Here is a tiny trained network, its code and every weight. The questions are about switching its units off for an input and a class, where a switched-off unit gives its printed mean instead of its output.

import numpy as np


def w(rows, s, z=0):
    codes = np.array(rows[::2]) - 128.0
    scale = np.full(codes.shape[1], s)
    scale[-1] = z or s
    return codes * scale


def norm(h):
    return h / np.sqrt((h * h).mean(-1, keepdims=True) + 1e-5)


def f(y):
    return np.maximum(y, 0)


def log_softmax(a):
    a = a - a.max(-1, keepdims=True)
    return a - np.log(np.exp(a).sum(-1, keepdims=True))


def net(x, mask):
    res = np.array(x, float).reshape(1, 4) / 4 @ E
    u = 0
    for l in range(3):
        y = f(norm(res) @ A[l][:, :-1].T + A[l][:, -1])
        res = res + np.where(mask[u : u + 4], y, B[l][:, -1]) @ B[l][:, :-1]
        u += 4
    return log_softmax(norm(res)[-1] @ U[:, :-1].T + U[:, -1])


A, B = {}, {}
E = w([
[178,237,126,81,198,89,96,66,254],'x0',
[149,145,129,127,143,135,110,135,89],'x1',
[183,72,229,220,237,253,142,23,166],'x2',
[97,119,201,203,169,26,89,174,156],'x3',
],0.0082)
A[0] = w([
[164,112,74,80,65,234,167,71,104,43],'L0N0',
[115,1,137,217,74,179,179,210,30,56],'L0N1',
[126,70,228,243,166,44,60,223,151,2],'L0N2',
[110,78,182,205,172,201,184,104,93,84],'L0N3',
],0.0079,0.0084)
B[0] = w([
[18,208,77,213,231,78,245,175,118,193],'L0N0',
[39,135,226,26,44,130,95,55,31,254],'L0N1',
[13,162,2,217,217,52,252,68,74,203],'L0N2',
[248,66,174,145,138,147,129,173,140,209],'L0N3',
],0.0088,0.0077)
A[1] = w([
[128,109,89,88,33,100,127,206,116,130],'L1N0',
[179,2,212,210,194,194,191,69,85,67],'L1N1',
[127,126,73,59,144,251,207,122,74,19],'L1N2',
[153,29,179,107,150,142,88,99,103,2],'L1N3',
],0.0074,0.0047)
B[1] = w([
[166,5,182,210,202,147,118,175,106,219],'L1N0',
[221,205,46,148,84,128,72,224,255,255],'L1N1',
[31,107,26,182,182,24,193,34,116,180],'L1N2',
[195,150,126,86,153,198,132,115,136,150],'L1N3',
],0.0078,0.0068)
A[2] = w([
[48,11,61,87,80,46,89,227,45,82],'L2N0',
[154,242,197,35,219,97,39,7,254,39],'L2N1',
[86,207,134,42,92,67,141,220,93,73],'L2N2',
[137,187,181,48,167,86,56,39,191,3],'L2N3',
],0.0066,0.0031)
B[2] = w([
[231,188,134,104,159,178,104,148,254,255],'L2N0',
[50,68,181,65,76,154,87,128,56,204],'L2N1',
[164,98,79,206,157,177,108,61,155,190],'L2N2',
[170,83,166,133,70,130,217,120,62,161],'L2N3',
],0.01,0.0094)
U = w([
[246,168,121,142,125,154,84,162,198,131],'0',
[41,185,53,200,212,63,216,83,93,254],'1',
[89,107,217,81,35,139,111,79,34,14],'2',
],0.014,0.0027)

Each question gives the input, the list of numbers given to net, and the class t.
The units are the neurons (one row each of A and B). Each row of codes is followed by its name. A weight is (code - 128) times the scale printed after its matrix; where a second scale follows, it is the last column's (A, B and U).
mask holds one flag per neuron, layer by layer. A switched-off neuron (its flag False) gives its mean, the last column of its row in B, instead of its output. The means were averaged over made-up inputs and are rounded, as every weight is.
A unit's drop is (log p(t) with every unit on - log p(t) with that unit switched off) / (log p(t) with every unit on - log p(t) with every unit switched off).
The circuit of an input: a set's keep is (log p(t) with only the set's units on - log p(t) with every unit switched off) / (log p(t) with every unit on - log p(t) with every unit switched off). Starting from all 12 units, units are removed one at a time, each time the one whose removal leaves the highest keep (on an exact tie, the one counted first), for as long as the keep stays at least 0.8.
circuit, biggest first: the units of the circuit, biggest drop first
top k neurons: the k neurons with the biggest drops, biggest first
k most important neurons of layer l: the k neurons of layer l with the biggest drops, biggest first
drop when u is switched off: that unit's drop, to one decimal
input [-3,4,1,-1], class 2: circuit, biggest first : (L0N1)
input [-2,-2,6,-8], class 1: top 2 neurons : (L0N0, L1N2)
input [-8,1,8,-2], class 0: top 2 neurons : (L0N3, L1N1)
input [-5,-8,-3,1], class 2: top 2 neurons : (L0N1, L1N1)
input [6,8,5,0], class 2: top 2 neurons : (L2N1, L2N0)
input [1,-6,-8,7], class 0: top 2 neurons : (L2N0, L0N0)
input [2,-8,7,-8], class 1: top 3 neurons : (L0N0, L1N2, L2N0)
input [8,5,-7,4], class 2: top 4 neurons : (L2N1, L0N2, L2N0, L1N1)
input [2,-5,2,3], class 1: top 2 neurons : (L0N2, L2N0)
input [7,-6,6,-6], class 2: 2 most important neurons of layer 0 : (L0N2, L0N3)
input [-3,8,-5,-4], class 0: top 2 neurons : (L2N0, L0N2)
input [5,-1,-3,-4], class 2: top 2 neurons : (L0N2, L2N1)
input [4,1,3,-3], class 2: 2 most important neurons of layer 0 : (L0N2, L0N3)
input [5,3,4,-3], class 2: circuit, biggest first : (L2N1)
input [-6,-8,-4,-8], class 1: drop when L0N3 is switched off : 0.0
input [-1,2,0,2], class 1: drop when L0N2 is switched off : 5.0
input [-3,7,-6,6], class 0: drop when L2N0 is switched off : 2.7
